How the points are linked:
state | ~ & § ! @ $
md | gq jb bl sq mq .
bz | fr dr sz hr gb hs
ht | qn bl hc ds cp mq
dm | bg qh tc lq rz .
rg | sn gz . pf gg gd
qj | pc fd tb dq cc ld
cq | tq cc hr hs qp dp
mc | fg pc gd rh tq dl
jp | ll gd gg fr mf tq
tj | gn rz tt gq zf .
qn | mr bm ng fj lg ff
cc | mc qj cn gs cq cd
zl | nh pn mz dg ms gh
lh | lc sm pn hc gh ds
tr | qj ng dd bb fg lg
hs | ft gs bz cq rl hl
dg | dd tn gz zl gd pc
jj | qc qf . pz rn jh
gh | bb lh zl pc rh nb
lz | nl hd ft lm jd rr
ff | nr gq qn zf nq .
lg | ld qn tr jm bp nq
sm | jl ft lf fq lh jd
cd | dl ld cc fb dp sd
jq | gt pf . gg rf fr
mm | pm lq cl rz gq .
tn | jh mf pj pn dg hc
dt | qh zn nb mp td .
cj | gz qc . tp ml tb
jg | mp nr ld dn sd .
qh | dn zf jm nq dm .
jb | mm dj lm rr md .
hp | lh rl hh fd dq rt
gr | zl hh tp tb dr dq
sd | dj jg cd bg pm .
tg | jn cf . zc qc nt
rq | cf sn . gt qf ll
gz | rn pj . mz rg dg
sz | jq bc . cf zc bz
pc | tr hc dg gh mc cp
dr | ms gr bc cn bz gs
gj | bc pq . sn gt zq
lf | qg fr rf mf pn sm
bq | jd hl rl gf rt gn
dl | bp cp mc hd lm dj
fb | hd ls gs cd hl bg
gg | rq rg . jq jn jp
jc | hh qg pz jh nh lc
ng | fd rj jh lc tr qn
nl | hl tc zj cl tt rz
jm | ls fj bb lg tc qh
bb | dq lc nh tr pp jm
hr | jp cn cf bz nt cq
pz | zh jf . jj pq jc
lm | cl dl tq lz bl jb
qc | pj tg . zh cj lb
qb | zn gn rt nr dn .
cn | gd tb ml dr hr cc
rc | rr bg hl pm gn .
rh | pp gh ms mc ft hd
rj | qp nj fs jl ng bm
gt | sz gj . rq jf sj
dq | gh hp gr qj gs ls
ls | nb rt dq ld fb dn
rn | cj jj . pq sn dd
sq | tj rr jd md zn .
sn | ml rn . gj rq jt
fl | md pm gf gn nr .
fq | rj tq mf sm hc bl
pp | gs bb zq fg zj tc
hd | tc nb rh dl lz td
td | dm dt hd dj rr .
pf | gj mz . rg jq ms
bc | pf tp . ml sz dr
zj | hs pp sj nj jl nl
tt | bq nl jl bm fj tj
jt | cn dd sn zq ll fg
qg | gb sj jf fs jc jl
rf | jf jq . jn cm lf
cf | gg ml . sz tg hr
zc | rf sz . tg zh gb
gd | jt dg rg ms jp mc
ll | hr jt rq sj fs nj
pj | jj jn . cm gz tn
gn | sq rc bq fl qb .
zq | dr nh gj jt sj pp
fr | sj ms jq jp lf ft
qf | tg rq . jf jj fs
jh | lb fs jj jc dd ng
lc | hp jl jc ng bb fj
gq | fl mm bm tj ff .
pm | jb sd dp rc fl .
tc | fb jm pp bp nl dm
lq | sd nq bp dm mm .
cm | pz rf . pj mz pn
rz | rc dm nl mm tj .
fj | rt tt lc qn jm zf
ml | rg cj . bc cf cn
nr | mq fl mr qb jg .
pn | jc lf cm tn zl lh
zh | cm zc . qc tp hh
dd | tb jh rn nh jt tr
jf | zc gt . qf pz qg
dj | lq mp dl td jb .
rt | ds bq hp mr ls qb
gb | lf bz zc nt hh rl
fd | hc qp lb hp qj mr
tq | nj mc jp ft fq lm
nb | jm ds gh cp hd dt
mr | ht gf fd rt ld nr
hh | pn gb zh lb gr hp
pq | tp pz . rn gj nh
nt | mf hr tg gb lb qp
nh | gr jc pq dd zq bb
bg | td dn fb sd rc .
dn | dt qb ls jg bg .
mp | nq mq cp dt dj .
mq | ff md ht zn mp .
rl | sm hs gb qp hp bq
bl | bm lm fq jd ht md
nj | cq fg ll zj rj cl
tp | mz zh . cj bc gr
gs | rh dq dr cc hs fb
mz | pq cm . gz pf zl
jn | qf gg . rf pj mf
cl | dp bp nj nl bm mm
rr | rz td lz jb sq .
zf | qb tj fj ff qh .
ms | zq zl pf gd fr rh
ft | zj rh fr tq sm lz
qp | fq cq nt rl fd gf
fg | cc tr jt pp nj bp
nq | jg ff lg qh lq .
lb | tn nt qc hh tb fd
fs | nt ll qf qg jh rj
gf | bl dp qp bq mr fl
bp | cd lg fg tc cl lq
dp | lm cd cq hl gf pm
hl | lz fb hs dp bq rc
hc | ng fq tn lh pc ht
sj | bz zq gt ll qg zj
zn | zf sq ds mq dt .
tb | dg lb cj gr cn qj
ld | cp mr qj ls cd jg
jd | tt lz sm bl ds sq
bm | gf cl rj tt qn gq
ds | fj jd lh ht nb zn
cp | lg ht pc nb dl mp
mf | fs jp jn lf tn fq
jl | rl zj qg rj lc tt

In the rows, zero is written as 49.

The rows follow the links: the fewer symbols apart two points are, the more alike their rows tend to be.

Rows with their points:
[ 20,  38,  42,  68,  39,  46,  53,  48,  42,  36,  52,  34,  31,  51,  48,  43,  46,  74,  81,  45,  25,  44,  63,  41,  49,  33,  40,  41,  16,  52,  56,  55,  48,  43,  52,  13,  27,  43,  54,  60,  53,  63,  48]: pm
[ 43,  48,  64,  62,  22,  71,  60,  45,  50,  44,   8,  56,  40,  60,  50,  30,  50,  64,  46,  34,  48,  50,  28,  49,  57,  47,  49,  66,  54,  67,  16,  42,  53,  47,  59,  54,  46,  56,  55,  48,  59,  71,  44]: sn
[ 35,  51,  71,  51,  29,  50,  39,  46,  37,  41,  24,  50,  55,  56,  44,  33,  51,  67,  55,  55,  47,  39,  31,  42,  58,  52,  39,  58,  52,  66,   7,  60,  51,  32,  69,  41,  40,  74,  60,  45,  69,  60,  39]: fg
[ 32,  52,  80,  47,  35,  40,  48,  58,  21,  55,  27,  43,  68,  56,  63,  42,  45,  60,  55,  70,  57,  45,  48,  49,  52,  68,  42,  49,  58,  57,  35,  56,  54,  35,  45,  35,  54,  71,  47,  54,  71,  68,  34]: lg
[ 46,  66,  75,  40,  53,  37,  68,  76,  25,  55,  33,  58,  60,  67,  69,  57,  67,  45,  54,  55,  43,  58,  52,  50,  54,  74,  36,  57,  52,  52,  33,  45,  55,  27,  53,  50,  60,  84,  58,  58,  65,  51,  34]: ng
[ 64,  62,  57,  39,  49,  59,  64,  30,  49,  52,  15,  62,  67,  28,  56,  44,  55,  58,  53,  42,  41,  39,  40,  68,  31,  67,  32,  37,  56,  73,  36,  46,  56,  68,  51,  61,  60,  74,  41,  49,  55,  54,  41]: dg
[ 66,  39,  35,  47,  45,  66,  41,  21,  69,  40,  42,  57,  51,  27,  32,  33,  34,  42,  31,  35,  62,  40,  26,  57,  41,  33,  60,  49,  66,  52,  42,  42,  56,  76,  48,  68,  54,  31,  38,  33,  36,  46,  61]: pf
[ 57,  56,  42,  38,  56,  46,  48,  69,  60,  51,  70,  65,  34,  73,  42,  60,  55,  19,  23,  41,  58,  71,  37,  44,  69,  40,  68,  72,  60,  32,  39,  41,  47,  36,  56,  76,  50,  49,  55,  42,  42,  26,  57]: qg
[ 45,  37,  45,  55,  62,  39,  56,  63,  47,  59,  71,  30,  46,  43,  58,  69,  40,  39,  41,  67,  60,  49,  82,  36,  41,  52,  51,  44,  53,  32,  95,  45,  42,  53,  21,  38,  52,  23,  43,  47,  39,  49,  45]: qb
[ 29,  47,  41,  61,  48,  44,  46,  48,  41,  39,  52,  40,  34,  49,  47,  52,  56,  73,  80,  45,  22,  38,  61,  37,  50,  36,  37,  43,   9,  55,  42,  60,  43,  36,  59,  19,  31,  50,  62,  64,  56,  55,  47]: dp
[ 69,  38,  44,  59,  57,  57,  52,  41,  81,  61,  41,  50,  49,  29,  48,  68,  47,  40,  34,  60,  66,  40,  74,  21,  40,  54,  41,  58,  59,  57,  58,  57,  27,  62,  39,  78,  55,  27,  47,  35,  47,  47,  40]: gr
[ 60,  41,  66,  55,  34,  67,  51,  54,  62,  53,  33,  53,  51,  52,  48,  45,  42,  27,  11,  47,  76,  56,  39,  39,  58,  54,  60,  71,  84,  53,  48,  35,  41,  57,  43,  81,  61,  39,  45,  26,  50,  51,  46]: pq
[ 46,  48,  25,  33,  59,  37,  18,  28,  45,  39,  84,  45,  55,  45,  28,  37,  29,  42,  58,  55,  50,  46,  32,  59,  53,  30,  65,  34,  46,  33,  56,  64,  52,  54,  56,  38,  44,  39,  45,  41,  38,  29,  64]: lz
[ 40,  49,  45,  64,  47,  55,  48,  38,  56,  47,  22,  45,  50,  33,  46,  52,  55,  72,  71,  57,  33,  24,  69,  29,  47,  47,  24,  48,  28,  75,  23,  70,  40,  40,  59,  39,  33,  56,  55,  52,  66,  62,  35]: cc
[ 64,  56,  61,  40,  52,  48,  50,  67,  56,  59,  56,  60,  54,  64,  52,  67,  53,  18,  18,  56,  74,  66,  45,  39,  58,  63,  57,  68,  76,  38,  52,  38,  42,  42,  46,  80,  63,  54,  50,  38,  47,  38,  47]: jc
[ 33,  45,  45,  46,  42,  45,  43,  40,  26,  37,  57,  45,  47,  51,  44,  24,  43,  68,  78,  35,  29,  49,  32,  78,  43,  37,  53,  27,  34,  48,  51,  51,  64,  54,  52,  11,  40,  55,  45,  59,  46,  55,  58]: jb
[ 34,  53,  37,  53,  60,  36,  62,  66,  40,  48,  62,  44,  35,  52,  59,  67,  66,  59,  76,  52,  24,  51,  77,  45,  48,  51,  34,  40,  11,  41,  57,  51,  43,  29,  50,  22,  34,  54,  59,  72,  51,  52,  44]: gf
[ 41,  54,  68,  53,  25,  60,  49,  48,  49,  38,  12,  57,  53,  55,  44,  35,  55,  58,  44,  44,  48,  46,  26,  44,  63,  49,  45,  63,  49,  70,   4,  51,  52,  37,  66,  55,  45,  71,  60,  44,  64,  63,  40]: jt
[ 41,  37,  68,  43,  41,  28,  46,  72,  31,  59,  68,  34,  56,  65,  58,  47,  39,  31,  29,  69,  73,  65,  49,  46,  59,  55,  65,  54,  70,  30,  78,  39,  50,  41,  33,  44,  56,  43,  43,  40,  50,  46,  46]: zf
[ 59,  62,  56,  34,  59,  49,  52,  30,  35,  53,  21,  59,  78,  26,  57,  45,  51,  62,  69,  57,  40,  34,  49,  68,  28,  70,  37,  24,  53,  65,  39,  57,  60,  59,  52,  49,  67,  77,  40,  52,  58,  55,  38]: pc
[ 39,  52,  46,  33,  51,  37,  62,  51,  19,  43,  64,  44,  49,  53,  54,  39,  49,  55,  76,  38,  31,  58,  42,  81,  37,  48,  53,  23,  32,  35,  63,  38,  64,  45,  42,  16,  47,  62,  40,  68,  43,  53,  58]: md
[ 30,  44,  56,  50,  36,  46,  43,  29,  25,  37,  37,  36,  62,  36,  43,  20,  38,  76,  71,  50,  44,  33,  35,  71,  35,  42,  43,  24,  42,  58,  48,  52,  64,  59,  51,  18,  47,  50,  44,  54,  51,  65,  52]: dj
[ 38,  55,  56,  50,  33,  57,  51,  56,  46,  38,  31,  66,  29,  67,  43,  38,  62,  55,  52,  31,  39,  59,  23,  52,  65,  40,  49,  66,  37,  58,   4,  45,  49,  32,  72,  48,  36,  72,  61,  54,  57,  49,  46]: ll
[ 42,  53,  60,  38,  48,  41,  63,  54,  19,  53,  51,  43,  64,  48,  65,  43,  52,  58,  72,  48,  36,  52,  54,  84,  30,  64,  45,  21,  45,  41,  71,  39,  66,  53,  32,  29,  56,  61,  37,  64,  49,  53,  49]: mq
[ 73,  55,  22,  31,  73,  45,  46,  44,  64,  48,  76,  65,  44,  44,  39,  58,  51,  25,  39,  29,  46,  61,  36,  66,  45,  41,  61,  49,  53,  31,  52,  40,  52,  58,  53,  73,  54,  48,  43,  46,  26,  25,  67]: lf

Each walk starts at a row. The symbols on each line, taken left to right, move it on to the next point.
Each answer is a row, close to the row of the point it stands for.
start [ 47,  67,  61,  47,  45,  53,  65,  72,  43,  45,  42,  66,  34,  74,  54,  50,  75,  44,  49,  27,  35,  68,  34,  59,  61,  51,  44,  67,  40,  51,  23,  38,  54,  26,  62,  53,  43,  74,  59,  63,  55,  51,  48]
! @ @ ~ & $ ~ &
[ 67,  60,  31,  22,  75,  37,  37,  41,  53,  49,  89,  59,  56,  45,  39,  62,  49,  24,  49,  45,  48,  58,  40,  60,  47,  42,  59,  42,  49,  29,  59,  49,  52,  58,  50,  56,  53,  49,  44,  47,  30,  17,  65]
$ @ § & $ ~ ! § @ !
[ 57,  55,  61,  34,  57,  34,  40,  69,  47,  61,  66,  51,  54,  66,  56,  65,  50,  19,  27,  68,  74,  62,  51,  38,  62,  63,  58,  66,  73,  36,  50,  52,  41,  36,  42,  71,  64,  55,  52,  37,  52,  30,  41]
start [ 68,  45,  40,  61,  60,  60,  70,  59,  77,  57,  54,  53,  36,  44,  54,  68,  53,  30,  25,  39,  54,  58,  74,  34,  41,  51,  44,  65,  56,  46,  72,  34,  34,  59,  32,  75,  52,  26,  44,  47,  39,  49,  50]
$ @ ! & ~ § ~ @
[ 44,  50,  75,  57,  25,  68,  72,  56,  51,  55,   5,  52,  48,  54,  59,  39,  58,  53,  32,  40,  52,  51,  38,  51,  48,  65,  48,  61,  63,  67,  31,  33,  48,  49,  49,  61,  58,  63,  45,  49,  62,  67,  39]
& ! ~ $ § ~ @ &
[ 77,  52,  40,  37,  62,  56,  65,  42,  62,  56,  58,  67,  51,  42,  50,  51,  49,  29,  26,  33,  56,  61,  42,  70,  33,  53,  60,  44,  67,  38,  68,  31,  48,  72,  36,  79,  65,  38,  34,  43,  29,  38,  57]
start [ 52,  54,  41,  66,  50,  64,  84,  61,  64,  45,  43,  60,  18,  56,  55,  62,  71,  52,  55,  18,  20,  61,  66,  50,  40,  49,  38,  55,  26,  56,  46,  28,  46,  47,  53,  55,  44,  47,  58,  69,  46,  61,  52]
~ @ ~ ~ ~ & $ ! @
[ 79,  59,  39,  25,  71,  50,  57,  39,  61,  57,  60,  63,  61,  35,  51,  61,  52,  25,  33,  43,  59,  53,  44,  60,  36,  57,  57,  39,  65,  36,  60,  41,  51,  66,  38,  76,  68,  49,  36,  43,  31,  26,  57]
§ ! $ ~ @ § ~
[ 53,  45,  55,  68,  44,  67,  76,  49,  64,  57,  12,  51,  40,  34,  63,  53,  60,  70,  43,  38,  43,  39,  70,  39,  30,  62,  32,  53,  46,  74,  46,  41,  41,  57,  40,  64,  52,  45,  48,  53,  57,  74,  36]
start [ 37,  50,  51,  46,  41,  50,  37,  22,  25,  39,  33,  43,  68,  34,  44,  26,  38,  71,  76,  54,  38,  30,  39,  69,  42,  50,  40,  24,  40,  62,  35,  63,  60,  52,  56,  21,  48,  62,  44,  51,  54,  56,  50]
& & ~ & @ ! & ! ! &
[ 36,  39,  49,  47,  44,  34,  11,  57,  43,  40,  76,  39,  44,  69,  33,  41,  34,  38,  41,  65,  64,  55,  32,  35,  78,  31,  68,  61,  52,  32,  43,  62,  49,  34,  55,  40,  37,  40,  55,  32,  50,  35,  57]
& & § ~ & § § ~ ! ~
[ 49,  60,  73,  53,  37,  57,  80,  70,  44,  56,  25,  59,  41,  63,  64,  53,  68,  44,  34,  34,  44,  68,  43,  60,  52,  67,  43,  63,  62,  52,  37,  24,  52,  42,  46,  68,  61,  68,  49,  60,  57,  62,  43]
start [ 43,  62,  44,  26,  62,  33,  53,  49,  25,  42,  66,  53,  53,  48,  54,  43,  56,  59,  79,  41,  23,  56,  45,  77,  40,  51,  42,  23,  33,  38,  53,  46,  60,  44,  52,  23,  47,  72,  49,  69,  45,  38,  56]
$ @ ! & ~ § ~ @
[ 54,  41,  41,  45,  69,  32,  46,  60,  52,  64,  75,  34,  53,  44,  58,  73,  43,  37,  41,  71,  62,  49,  85,  28,  48,  55,  48,  47,  48,  38,  87,  55,  35,  47,  30,  51,  53,  32,  47,  52,  46,  39,  43]
@ ~ ! & § § §
[ 62,  60,  55,  40,  50,  62,  80,  47,  48,  58,  28,  66,  53,  38,  62,  48,  64,  50,  46,  20,  37,  55,  43,  81,  25,  67,  41,  38,  55,  56,  52,  23,  57,  60,  41,  63,  59,  71,  38,  64,  42,  58,  51]
start [ 47,  30,  42,  44,  43,  45,  24,  25,  42,  44,  59,  28,  63,  34,  32,  27,  20,  54,  50,  62,  66,  34,  33,  61,  42,  32,  60,  31,  59,  43,  65,  55,  57,  70,  44,  32,  51,  26,  35,  32,  39,  45,  57]
~ @ § ~ @ @ & ! § ~
[ 52,  67,  40,  28,  66,  41,  58,  44,  35,  42,  55,  66,  52,  52,  50,  50,  63,  51,  79,  33,  22,  57,  40,  77,  39,  51,  39,  28,  31,  42,  37,  50,  60,  42,  62,  38,  51,  78,  50,  67,  45,  37,  59]
§ $ ~ ! & @ & ~ &
[ 55,  38,  33,  60,  56,  49,  26,  32,  78,  47,  51,  41,  46,  32,  37,  60,  38,  50,  46,  68,  58,  30,  64,  14,  53,  35,  46,  55,  48,  60,  49,  73,  32,  51,  53,  58,  36,  22,  49,  30,  49,  44,  42]
start [ 78,  49,  44,  32,  58,  56,  44,  24,  65,  56,  44,  59,  71,  29,  45,  48,  39,  37,  32,  52,  67,  40,  40,  53,  33,  51,  47,  41,  73,  55,  52,  50,  48,  72,  43,  78,  66,  44,  38,  28,  38,  36,  52]
& & § ! & @
[ 57,  62,  40,  42,  52,  60,  75,  49,  52,  38,  45,  70,  38,  50,  54,  45,  65,  50,  58,  11,  26,  60,  35,  84,  35,  49,  48,  41,  37,  47,  46,  28,  57,  57,  56,  52,  49,  64,  44,  66,  38,  49,  60]
$ ~ @ & ~ &
[ 42,  53,  32,  61,  48,  63,  63,  45,  67,  37,  38,  58,  29,  49,  46,  53,  64,  65,  65,  27,  20,  44,  60,  38,  51,  36,  33,  58,  15,  65,  26,  53,  37,  45,  66,  50,  32,  49,  62,  60,  52,  55,  47]
start [ 72,  59,  40,  22,  79,  38,  44,  41,  50,  62,  69,  60,  72,  37,  51,  65,  44,  26,  38,  56,  63,  52,  50,  62,  41,  63,  51,  37,  71,  34,  65,  50,  49,  62,  38,  67,  67,  54,  36,  42,  36,  24,  55]
@ ~ § ! @ !
[ 54,  43,  51,  51,  33,  61,  26,  39,  66,  46,  39,  55,  47,  50,  35,  41,  36,  36,  21,  56,  77,  46,  27,  24,  67,  36,  63,  71,  70,  55,  24,  55,  43,  48,  57,  74,  47,  45,  53,  23,  50,  44,  51]
& § & $ $ § §
[ 61,  50,  57,  52,  44,  57,  61,  70,  64,  61,  48,  55,  44,  65,  58,  55,  53,  20,  11,  45,  68,  69,  41,  46,  57,  52,  62,  72,  78,  39,  57,  27,  45,  50,  37,  76,  64,  45,  45,  42,  48,  47,  49]
